Here is a tiny trained network, its code and every weight. The questions are about switching its units off for an input and a target symbol, where a switched-off unit gives its printed mean instead of its output.

import numpy as np


def w(rows, s, z=0):
    codes = np.array(rows[::2]) - 128.0
    scale = np.full(codes.shape[1], s)
    scale[-1] = z or s
    return codes * scale


def softmax(a):
    e = np.exp(a - a.max(-1, keepdims=True))
    return e / e.sum(-1, keepdims=True)


def log_softmax(a):
    a = a - a.max(-1, keepdims=True)
    return a - np.log(np.exp(a).sum(-1, keepdims=True))


def net(x, mask):
    ids = ['δεθμξτφω'.index(c) for c in x.split()]
    T = len(ids)
    res = E[ids] + P[:T]
    u = 0
    for l in range(3):
        r = res
        for j in range(2):
            rows = slice(4 * j, 4 * j + 4)
            q, k, v = (r @ M[l][rows].T for M in (Q, K, V))
            z = softmax(np.where(np.tri(T) > 0, q @ k.T / 4**0.5, -1e9)) @ v
            o = O[l][rows]
            res = res + np.where(mask[u + j], z, o[:, -1]) @ o[:, :-1]
        u += 2
    return log_softmax(res[-1] @ U[:, :-1].T + U[:, -1])


Q, K, V, O = {}, {}, {}, {}
E = w([
[149,34,251],'δ',
[177,169,181],'ε',
[152,115,164],'θ',
[174,72,90],'μ',
[30,178,111],'ξ',
[147,125,139],'τ',
[30,142,222],'φ',
[45,79,63],'ω',
],0.014)
P = w([
[48,139,3],'0',
[133,77,70],'1',
[119,55,118],'2',
[111,42,153],'3',
[99,34,177],'4',
[100,20,197],'5',
[91,13,209],'6',
[80,20,215],'7',
[85,11,231],'8',
[75,8,240],'9',
],0.0037)
Q[0] = w([
[102,133,83],'0.h0',
[32,86,72],'0.h0',
[163,131,88],'0.h0',
[175,208,64],'0.h0',
[207,101,19],'0.h1',
[248,123,133],'0.h1',
[217,79,128],'0.h1',
[131,202,73],'0.h1',
],0.012)
K[0] = w([
[221,126,70],'0.h0',
[64,1,117],'0.h0',
[81,132,13],'0.h0',
[124,194,50],'0.h0',
[202,141,53],'0.h1',
[167,170,199],'0.h1',
[195,16,45],'0.h1',
[22,221,29],'0.h1',
],0.0093)
V[0] = w([
[119,101,245],'0.h0',
[6,107,124],'0.h0',
[115,99,114],'0.h0',
[190,1,157],'0.h0',
[205,113,187],'0.h1',
[114,83,225],'0.h1',
[178,173,159],'0.h1',
[30,159,199],'0.h1',
],0.0092)
O[0] = w([
[90,85,241,254],'0.h0',
[65,61,57,196],'0.h0',
[111,83,88,143],'0.h0',
[223,68,19,220],'0.h0',
[149,160,70,116],'0.h1',
[177,1,131,226],'0.h1',
[100,126,85,88],'0.h1',
[222,71,184,236],'0.h1',
],0.007,0.0067)
Q[1] = w([
[192,114,68],'1.h0',
[103,196,166],'1.h0',
[125,190,133],'1.h0',
[103,255,75],'1.h0',
[30,132,128],'1.h1',
[127,127,224],'1.h1',
[93,105,233],'1.h1',
[58,91,67],'1.h1',
],0.0098)
K[1] = w([
[79,79,109],'1.h0',
[182,203,244],'1.h0',
[3,224,103],'1.h0',
[55,216,145],'1.h0',
[84,96,140],'1.h1',
[98,22,130],'1.h1',
[96,116,150],'1.h1',
[102,70,77],'1.h1',
],0.012)
V[1] = w([
[181,245,147],'1.h0',
[158,130,157],'1.h0',
[54,255,149],'1.h0',
[114,154,74],'1.h0',
[208,134,177],'1.h1',
[71,57,195],'1.h1',
[122,88,54],'1.h1',
[80,232,93],'1.h1',
],0.008)
O[1] = w([
[232,164,166,44],'1.h0',
[120,186,252,142],'1.h0',
[140,180,33,5],'1.h0',
[135,31,17,85],'1.h0',
[66,121,86,139],'1.h1',
[218,193,58,189],'1.h1',
[142,86,151,134],'1.h1',
[180,41,174,52],'1.h1',
],0.0048,0.027)
Q[2] = w([
[139,186,159],'2.h0',
[173,109,127],'2.h0',
[157,158,112],'2.h0',
[156,138,189],'2.h0',
[247,165,143],'2.h1',
[223,99,114],'2.h1',
[139,105,164],'2.h1',
[169,126,152],'2.h1',
],0.015)
K[2] = w([
[189,238,153],'2.h0',
[174,60,203],'2.h0',
[123,199,178],'2.h0',
[213,142,253],'2.h0',
[159,186,2],'2.h1',
[204,163,31],'2.h1',
[156,155,95],'2.h1',
[149,135,21],'2.h1',
],0.0098)
V[2] = w([
[153,190,173],'2.h0',
[92,116,187],'2.h0',
[68,163,168],'2.h0',
[51,163,84],'2.h0',
[144,104,64],'2.h1',
[140,156,130],'2.h1',
[112,195,139],'2.h1',
[188,87,4],'2.h1',
],0.013)
O[2] = w([
[142,116,177,100],'2.h0',
[77,140,117,195],'2.h0',
[72,129,178,151],'2.h0',
[154,2,188,95],'2.h0',
[128,164,124,73],'2.h1',
[127,210,125,101],'2.h1',
[73,137,132,96],'2.h1',
[86,174,102,1],'2.h1',
],0.0091,0.022)
U = w([
[2,134,155,154],'δ',
[120,105,221,65],'ε',
[76,83,122,54],'θ',
[123,131,157,101],'μ',
[120,135,167,88],'ξ',
[152,190,208,254],'τ',
[169,108,134,199],'φ',
[110,125,165,55],'ω',
],0.0078,0.008)

Each question gives the input, a string of symbols that net reads in full, and the target symbol t.
The units are the heads (4 rows each of Q, K, V and O). Each row of codes is followed by its name. A weight is (code - 128) times the scale printed after its matrix; where a second scale follows, it is the last column's (O and U).
mask holds one flag per head, layer by layer. A switched-off head (its flag False) gives its mean, the last column of its rows in O, instead of its output. The means were averaged over made-up inputs and are rounded, as every weight is.
A unit's drop is (log p(t) with every unit on - log p(t) with that unit switched off) / (log p(t) with every unit on - log p(t) with every unit switched off).
The circuit of an input: a set's keep is (log p(t) with only the set's units on - log p(t) with every unit switched off) / (log p(t) with every unit on - log p(t) with every unit switched off). Starting from all 6 units, units are removed one at a time, each time the one whose removal leaves the highest keep (on an exact tie, the one counted first), for as long as the keep stays at least 0.8.
circuit, biggest first: the units of the circuit, biggest drop first
unit that matters most: the unit with the biggest drop
heads that matter: for each layer, one digit per head in row order, 1 if its drop is at least 0.15 and else 0, layers parted by /
drop of u: that unit's drop, to one decimal
input ξ μ ξ, target φ: circuit, biggest first -> [1.h0, 2.h0, 0.h1]
input ε δ φ ξ ε μ, target δ: circuit, biggest first -> [2.h0, 0.h1, 1.h0]
input ξ ξ ξ ε ξ ξ ε ε δ, target δ: heads that matter -> 11 / 10 / 10
input ξ θ φ ε μ μ ξ ω, target φ: circuit, biggest first -> [1.h0, 2.h0, 0.h0]
input μ ξ ξ τ δ φ ε ξ ω ω, target ε: circuit, biggest first -> [2.h1, 1.h0, 0.h1]
input θ ξ δ ξ τ μ, target δ: circuit, biggest first -> [2.h0, 1.h0, 0.h0]
input ξ ξ ξ ε ξ, target τ: unit that matters most -> 1.h1
input φ ε ε, target τ: circuit, biggest first -> [0.h0, 1.h0, 2.h0]
input φ ε τ, target τ: heads that matter -> 10 / 11 / 11
input ω ω μ ξ, target φ: circuit, biggest first -> [2.h0, 1.h0, 0.h0]
input ξ ε ε τ, target τ: circuit, biggest first -> [1.h0, 0.h0, 2.h0]
input ε τ δ, target δ: heads that matter -> 11 / 10 / 11
input φ ω ξ, target θ: circuit, biggest first -> [1.h0, 2.h0]
input μ ω μ μ θ, target φ: drop of 0.h0 -> 0.4
input ξ ξ μ ε ξ ξ ε ξ ξ ξ, target τ: drop of 2.h0 -> 0.2
input ε ξ τ ξ μ φ ε φ, target ε: drop of 1.h0 -> 0.2
input ε ω φ ξ φ, target ε: drop of 0.h1 -> 1.2
